(in the rows, 128 means zero)
Each row of numbers stands for one thing and depends on some of the facts below. Use the named rows to name the rest.

How the things are related:
roza ploplugim:683 lokir:skilur
nodrus ploplugim:74 lokir:tepumel
kotrik ploplugim:822 lokir:pledu
gruplo ploplugim:74 lokir:plikam
griplu ploplugim:74
drumis ploplugim:74
drifo ploplugim:683 lokir:sebir
greme ploplugim:74
tratru ploplugim:683 lokir:taza
vugos ploplugim:412 lokir:stizek
briplok ploplugim:74 lokir:drore
feskeplom ploplugim:822 lokir:zenek
grugi ploplugim:683 lokir:skudim
flestul ploplugim:74 lokir:zasil
konora ploplugim:412 lokir:stata
nefos ploplugim:412 lokir:dakla
monas ploplugim:822 lokir:dribun
plikam ploplugim:683 lokir:klibi
neser ploplugim:412 lokir:posken
stevegos ploplugim:683 lokir:tusom
staskol ploplugim:74 lokir:tromal
ditis ploplugim:683 lokir:gruplo
sebir ploplugim:412
klamom ploplugim:683 lokir:pivul
tigam ploplugim:822
reskipur ploplugim:412
drore ploplugim:822 lokir:flestul
skidun ploplugim:683 lokir:pudres
brebigok ploplugim:74 lokir:klugos
fliskes ploplugim:412 lokir:braston
skudim ploplugim:74 lokir:brogrik
taza ploplugim:683 lokir:greme
stizek ploplugim:822 lokir:griplu
stata ploplugim:412
kepon ploplugim:822
levak ploplugim:74 lokir:neser
zasil ploplugim:822 lokir:feskeplom
posken ploplugim:74 lokir:drumis
rubrur ploplugim:412 lokir:skubus
pivul ploplugim:683 lokir:tragrok
lesem ploplugim:412 lokir:viflim
fisubra ploplugim:822 lokir:nefos
braston ploplugim:683
tusom ploplugim:683 lokir:levak
brogrik ploplugim:412
bruplis ploplugim:412 lokir:fliskes
bunedras ploplugim:683 lokir:tratru
tromal ploplugim:683 lokir:groradon
kistaron ploplugim:683
skubus ploplugim:683 lokir:fistu
pudres ploplugim:822
basar ploplugim:412 lokir:klamom
skilur ploplugim:412 lokir:kepon
zenek ploplugim:74 lokir:lesem
gagren ploplugim:683 lokir:kistaron
gugus ploplugim:412 lokir:ploflom
fistu ploplugim:683
getrin ploplugim:683 lokir:drifo
drurel ploplugim:683
plivu ploplugim:683 lokir:bruplis
klugos ploplugim:822 lokir:gagren
zuzun ploplugim:74
tragrok ploplugim:412 lokir:skidun
pledu ploplugim:412 lokir:roza
bugil ploplugim:74 lokir:ditis
riske ploplugim:683 lokir:monas
tepumel ploplugim:683 lokir:basar
ploflom ploplugim:822 lokir:rubrur
groradon ploplugim:74
dribun ploplugim:683 lokir:plivu
dakla ploplugim:683 lokir:brebigok
viflim ploplugim:74 lokir:bugil
klibi ploplugim:683 lokir:bunedras

Some rows with their names:
[ 93  98  94 114 148 142 144 161  94 150 116  92 162 134 150 133 129  87
 133 134  99  91 110 100 157 155 109  91 126 123 190 130 117 126 153 104
  95 126 151 133 153]: drumis
[107  98  91 106 144 146 142 141  94 148 134  91 143 143 186 117 143  71
 142 159 105 103 115  97 173 191 120  98 140 116 193 157 119 130 154 110
  81 118 153 149 159]: posken
[ 68  65  95 162 149 115 109 108  68 119 154  80 168 115 145 125 120  57
 102 138 104 113  97  47 135  80 148 107 128 119 151 130 151 117 146 114
  71 113 167 139 162]: brebigok
[ 67 137 104 102 133 151 150  87 153 119 109  88 101 114 140 111 162 128
 136 105  82 120 106 131 109 122 106 145 165 176  51 119 144 131 111 131
 136 173  42 150  50]: pledu
[ 83  97 107 122 151 155 141 158  92 151 105  92 166 112 129 129 116  97
 124 136  95  89 116  91 151 142 116  84 120 123 192 121 111 133 134 105
 102 116 158 117 154]: skudim
[150 218 150 126 116 128  89  95 133 127 127 150 170 121  82  92 101 131
 138 147 195 169 117 169 164 135 151 154  74 114 141 150 132 128 118 101
 106 141 109  96 133]: tepumel
[169  63 112 196 169  84 114 102 146  95 123 151 104 144 174 139  93 107
  85 146 118 140 110  92  75  13 118 166 146  67 134 202 126 121 147 123
 141 127 106 168 149]: klugos
[161 177 152 131 135  95  94 124 139 138 151 163 142 131 110 125 123 144
 139  99 165 139 152 150 161 133 146 127 101 125 129 110 132 113 125 134
 131 136 144 104 132]: getrin
[185 154 172 142 131  98 117 127 142  93 134 180 141 113 106  74 147 143
 144  95 162 169 150 125 148 145 126 107  95 151 103  92 163 109 100 182
  92 152 156 135 173]: plivu
[104  96 109 136 165 208 151 139  69 139 163 110 170  93 169 149 110 128
 170 156  86 112  82 108 135 135 105  87 123 148 146 142  93 151 119 115
  59  95 181 113 133]: viflim
[110 132 137  94 109 168 172 108 131  96  99  92  94 134 108 145 158 119
 122 117  96 137 141 136  88 119 128 138 155 162 112 110 117 111 134 101
 154 130  84 140  85]: reskipur
[155  82 154 159 170 129 124 145 151 141  79 144 106 139 169 148  94 159
  83 169 107 116 137 132  96 102 114 146 129  98 168 166 119 163 137 133
 173 128 104 125 140]: stizek
[135 196 122 130  82 110  95 113 138 118 131 152 169 120  99 111  92 145
 134 127 203 181 134 151 139 145 140 157  85 124 112 165 136 131 115  79
 113 163 142  98 132]: klamom
[164 188 102 130 123  76 117 141 172 167 183 169 144 138  97 102 150 130
 117  97 203 130 103 155 122 131 165 140 147 121  94  97 111 138 113 148
 125  90 145 136 158]: klibi
[175 164 150 146 135  88 105 112 132 133 154 153 121 119  94  91 129 153
 146 107 165 135 150 134 161 139 147  98  84 124 121 126 126 109 116 139
 129 138 144 110 122]: riske
[162 180 150 128 139  98  90 132 133 133 145 158 136 131  97 127 132 140
 144  95 162 131 151 150 165 139 145 118  90 127 131 106 130 113 134 124
 143 126 143 101 129]: drifo
[110 128 138  88 117 175 171 126 124  95  91  91  86 129 101 147 167 124
 118 115  88 129 145 142  90 122 131 135 151 165 130 104 128 111 144  92
 167 128  76 135  84]: sebir
[158 178 156 121 136 103  89 157 145 110 134 175 152 140 121 148 139 129
 140  80 163 143 143 160 153 137 132 143 104 130 135  91 141 105 135 139
 135 137 146 110 156]: braston
[103 125 170  77 110 189 171 137 145  53  72 120 126 140 139 158 173 103
 110 105 109 163 127 137  83 124 103 175 175 178 102  61 175 109 132 150
 117 137  90 169 151]: fliskes
[109 127 140  95 111 169 176 104 127  99 107  99  87 130 100 136 151 122
 124 128  93 137 140 133  87 120 139 136 154 162 110 115 129 127 135 105
 156 129  88 138  87]: vugos
[175 176 126 133 137  57 118 115 149 147 126 135 142 147 105  98 135 148
 129  87 192 124 102 191 139 150 178 128 127 128  87  91 109 148 120 125
 135  81 182  93 134]: tratru
[119  72 166 172 108 103 110 166 148 135  94 104  72 133 158 132 103 183
 122 194 143 122 115 135  96  86  84 168 151  74 137 192  86 141 134 205
 141 118 116 133 124]: ploflom
[212 151 167 165 134  85 135  96 132 118 141 164 107 100  74  47 140 158
 153 104 155 160 160 115 150 142 144  63  78 152 108 116 125 107  91 169
 107 159 159 121 145]: dribun
[ 83  93  94 117 152 148 136 162  93 150 110  97 164 115 134 127 124  92
 132 130 104  94 107  99 149 140 111  92 128 122 180 125 120 134 142 114
  91 125 164 130 159]: zuzun
[113 118 168  79 102 189 180 128 141  48  69 128 124 129 125 126 179 110
 107 114 104 172 131 122  80 125 102 161 166 188  89  70 180 109 116 163
 100 142  93 177 155]: bruplis
[112 130 140  87 114 176 168 117 133  96  95  95  91 134 106 147 158 123
 116 109  86 129 141 136  87 120 128 140 151 163 127 106 125 113 144  89
 166 124  81 138  89]: brogrik

Name these rows:
A row may be one of the things named above.
[143 144 109 143  75  64  94 159 130 127 165 172 135 133 128 153 123 164
 140  73 167 135 186 134 130 151 125 118 107 137  90 119 127 109 124 103
 165 177 189 108 137]	skidun
[172  60 109 201 167  85 115 107 145 102 117 150 107 139 175 137  90 107
  85 141 115 139 111  90  88  12 115 168 143  80 140 196 121 121 149 126
 132 123 109 168 156]	klugos
[145 147 105 141  77  67  98 159 136 128 168 166 133 130 126 154 125 169
 141  73 168 143 183 133 131 157 130 117 106 139  88 115 124 113 127 101
 160 174 190 110 140]	skidun
[121 123 175  82 105 189 180 128 145  50  75 120 126 128 131 128 182 109
 118 110 108 175 137 128  75 129 110 170 169 190  87  70 180 110 120 168
 108 146  95 167 150]	bruplis
[155 214 153 125 117 124  88 102 139 125 128 154 170 121  78  95 105 128
 129 145 199 170 113 161 164 128 148 157  77 112 133 149 140 127 115  98
 101 135 116  88 124]	tepumel
[137 128 118  74 104 156 193  82 131  92 139  77  75 164 176 134 185  90
 131 158 107 145 157 135 119 181 140 150 174 161 114 154 137 100 149 107
 131 120  70 174  84]	neser
[163 171 139 135 121  89  96 115 134 132 172 157 132 143 134 120 139 134
 155 117 169 145 147 153 164 157 145 132 106 122 115 128 134 113 128 140
 123 128 133 115 133]	stevegos
[134 119 139 112 120 218 189  85  96  82 134 121 108 116 143 178 140 146
 173 135  67 154 107 168  82 106 119 149 156 179  65 117 118 125 127 112
 130  95 136 127  55]	lesem
[112 138 183 167 128  62  56  83 105 109 196 128 146 130 135 141 138 134
 105 132 165 136 156 113 159 109 198 131  97 143  88  86 191 127 137 134
 133 112 140  85 144]	dakla
[ 93 170 137  83  78 205 169  78 134  94  78  92 125 121  88 109 116 111
 102 170 139 179 113 149  85 121 141 176 133 155 115 161 137 138 119  54
 122 144  58 123  93]	basar
[166  59 120 159 129 148 139 122 137 152  93 191 116 156 176 159  54 142
 132 173  79 143 108 150 106  95 111 181 153  64 120 159 147 169 111 185
 162 111 139 132 121]	feskeplom
[153 217 152 128 119 126  87  98 137 126 129 154 160 121  79  99  96 134
 134 143 201 172 120 160 167 132 150 158  75 110 140 150 139 125 116  98
 107 137 117  95 136]	tepumel
[118  73 168 168 108 109 108 164 145 131  95 103  76 131 155 132 107 172
 120 200 148 121 114 134 107  89  84 176 144  74 137 189  89 145 135 205
 141 121 113 138 128]	ploflom
[187 161  96 160 133  72  88 104 135 100 167 178 136 137  97 124 128  90
 153  59 159 157 128 128 144  56 151 132 102  89 122 150 115  59 152 113
 116 128 135 142 135]	gagren
[ 85 113 103 118 139 161 136 138  90 147 110  92 175 108 126 106 111  91
 124 160 115 113  87  98 150 143 117 106 119 111 181 145 115 151 128 107
  75 126 158 123 162]	nodrus
[125 160 168 143  80  84  72 159 129 130 157 123 105 123  89 118 137 159
 162 115 184 131 133 158 161 120 121 140 101 103 124 127  89  75 134 184
 123 120 144 111 120]	skubus
[ 89 122 142  99  88 163 168 113 125  95 111  80  76 123 108 134 159 129
 133 138 110 140 127 135  87 110 127 144 160 150  99 123 119 106 134 134
 141 120  86 147  89]	gugus
[150 214 148 125 119 131  89 102 138 125 128 154 169 120  82  98 100 132
 130 139 200 174 113 164 164 134 151 157  73 112 137 151 137 130 117  92
 106 134 112  90 133]	tepumel
[105  98  90 108 147 145 143 140  98 142 137  92 144 140 186 124 144  68
 139 157 108 106 122  93 173 193 117  97 136 119 192 155 121 126 155 105
  81 120 148 146 156]	posken
[145  65 129 143 116 129 128 132 164 179 101 170 102 150 136 129  63 140
  88 189 103 116 150 106 112 107 121 153 134  67 155 148 164 171 111 177
 190 129  90 140 131]	drore
[ 78  76  66 100  95 154 149 132 100 196 120 137 161 133  94 112  82  75
 133 160  75 104 123  81 167 148 143  89 124  81 191 104 163 144 111 168
 119 118 153 146 143]	flestul
[166 180 109 137 133  57 124 124 164 157 149 143 138 146 108 100 137 134
 124  98 197 123  96 180 131 145 183 135 141 123  87  90 106 147 118 138
 124  82 168 111 145]	bunedras
[133  71 168 175 153 113 109 133 140 133 106 131 112 137 189 140  97 163
  76 189 119 119 136 114  91 100 122 161 141 109 136 157 150 188 126 147
 166 124 113 121 141]	fisubra
[192 159 176 144 128 100 124 122 142 100 126 179 139 113  99  75 154 151
 142  96 159 167 149 123 147 150 129 113  97 146 101  96 163 107  99 186
  89 156 155 130 175]	plivu
[ 62 113 165 103  55 150 147 134 118  91 104  41  57 117  90 129 164 143
 144 154 133 144 119 143  86  97 111 162 160 134  93 129  79  87 141 173
 131 115  88 145  71]	rubrur
[ 93 176 137  85  80 205 172  78 127  86  73  86 131 119  89 112 123 109
  97 171 134 179 113 144  88 120 142 176 128 152 114 157 142 142 117  54
 117 148  67 126  89]	basar
[147  93 136 155 179 119 116 153 166 136  76 144 110 141 180 147 100 157
  98 144 106 101 122 131 100 100  93 161 135  96 153 173 127 162 129 135
 165 153  91 131 125]	kepon
[ 91  95 102 121 156 134 147 159  94 148  88  83 166 123 136 126 122  99
 128 124  96  91  95 114 149 150 123  89 129 122 182 110 109 144 142 106
 101 111 172 119 152]	greme
[ 61 103 187 122 103 147 136  73 107  81 132  63  99 127 129 151 160 132
  82 160  95 128 153 106  91 123 178 144 152 188  85  76 183 148 135 111
 156 104  94 111  97]	nefos
[111 188 110 147 169  74  65 110 166 159 154 157 150 115 137 103 137 152
 166  69 149 112 108 141 188 144 119 137  97 141  63 127 149 122 103 163
 125 186  94 114  87]	roza
[ 99 107 115 133 157 206 144 163  87 157 185 117 168  81 148 146 120 132
 141 165  99 105  92  79 130 138 103  71 126 148 164 138  93 151 117 112
  70 102 159 116 143]	bugil
[156  60 113 150 115 133 136 125 148 165  93 194 116 154 149 142  52 138
 113 179  85 128 131 135 107 103 122 176 146  55 146 147 165 170 106 197
 183 115 112 141 119]	zasil
[134 197 125 130  79 108  97 117 137 128 135 162 173 121  96 112  94 148
 125 132 209 185 141 151 145 150 141 159  85 118 111 159 137 129 112  82
 107 169 152  94 130]	klamom
[100  75  81 131 132 183 161 128  66 148 124 118 170 118 164 149  93 105
 183 141  64 125  71 128 149 130 112 119 131 116 132 126 119 140 124 143
  68  93 212 121 132]	zenek
[ 88  96  89  99  35 141 179 125 130  92 121  98  92 125 126 161 143 153
 119  99 110 150 176 112  56 146 116 134 166 178  53 130 128 126 127  67
 171 179 143 144 100]	tragrok
[104  93  81 105 126 136 155 126  96 144 156  81 140 154 213 103 151  66
 143 176 113 118 119  93 187 204 128 102 145 121 176 179 127 129 151 121
  67 116 148 161 145]	levak
[101 130 165  70 107 192 173 138 146  57  77 120 134 138 136 153 177 104
 110 110 103 171 137 137  80 125 107 174 172 181 102  70 171 106 134 153
 123 133  94 168 149]	fliskes
[153 190 108 110 122  97 106 160 177 162 215 179 145 131  97 117 151 135
 118 104 204 128 118 127 128 128 149 123 135 120 109 105 111 130 113 148
 127 100 116 150 157]	plikam
[ 77 119  82 111 141 178 135 186 126 182 205 125 163  98 122 117 134  96
 104 155 132  91 100  54 121 131 114  76 150 125 170 127 106 152 115 128
  83 105 124 157 175]	gruplo
[158 199 147 133 137 143  88 151 150 149 244 191 141  95 101 143 131 160
 139 120 178 128 145 120 132 124 129 102 110 145 116 111 114 124 117 129
 122 111 115 117 138]	ditis
[178 169 133 121 119  80 107 105 138 125 190 152 118 156 162 117 154 122
 157 133 175 150 157 154 184 186 154 133 114 126 115 146 138 103 135 142
 110 126 130 134 128]	tusom
[170 178 136 146 149  62 112 110 138 144 122 138 141 147 108 112 136 151
 137  86 171 120 113 190 150 146 175 124 122 127 102  99 102 144 126 114
 139  88 179  88 128]	taza
[155  63 114 143 113 141 132 121 154 174  95 196 114 160 155 142  52 136
 116 182  89 132 132 133 114  97 123 169 147  52 141 144 162 166 109 192
 182 122 114 143 123]	zasil

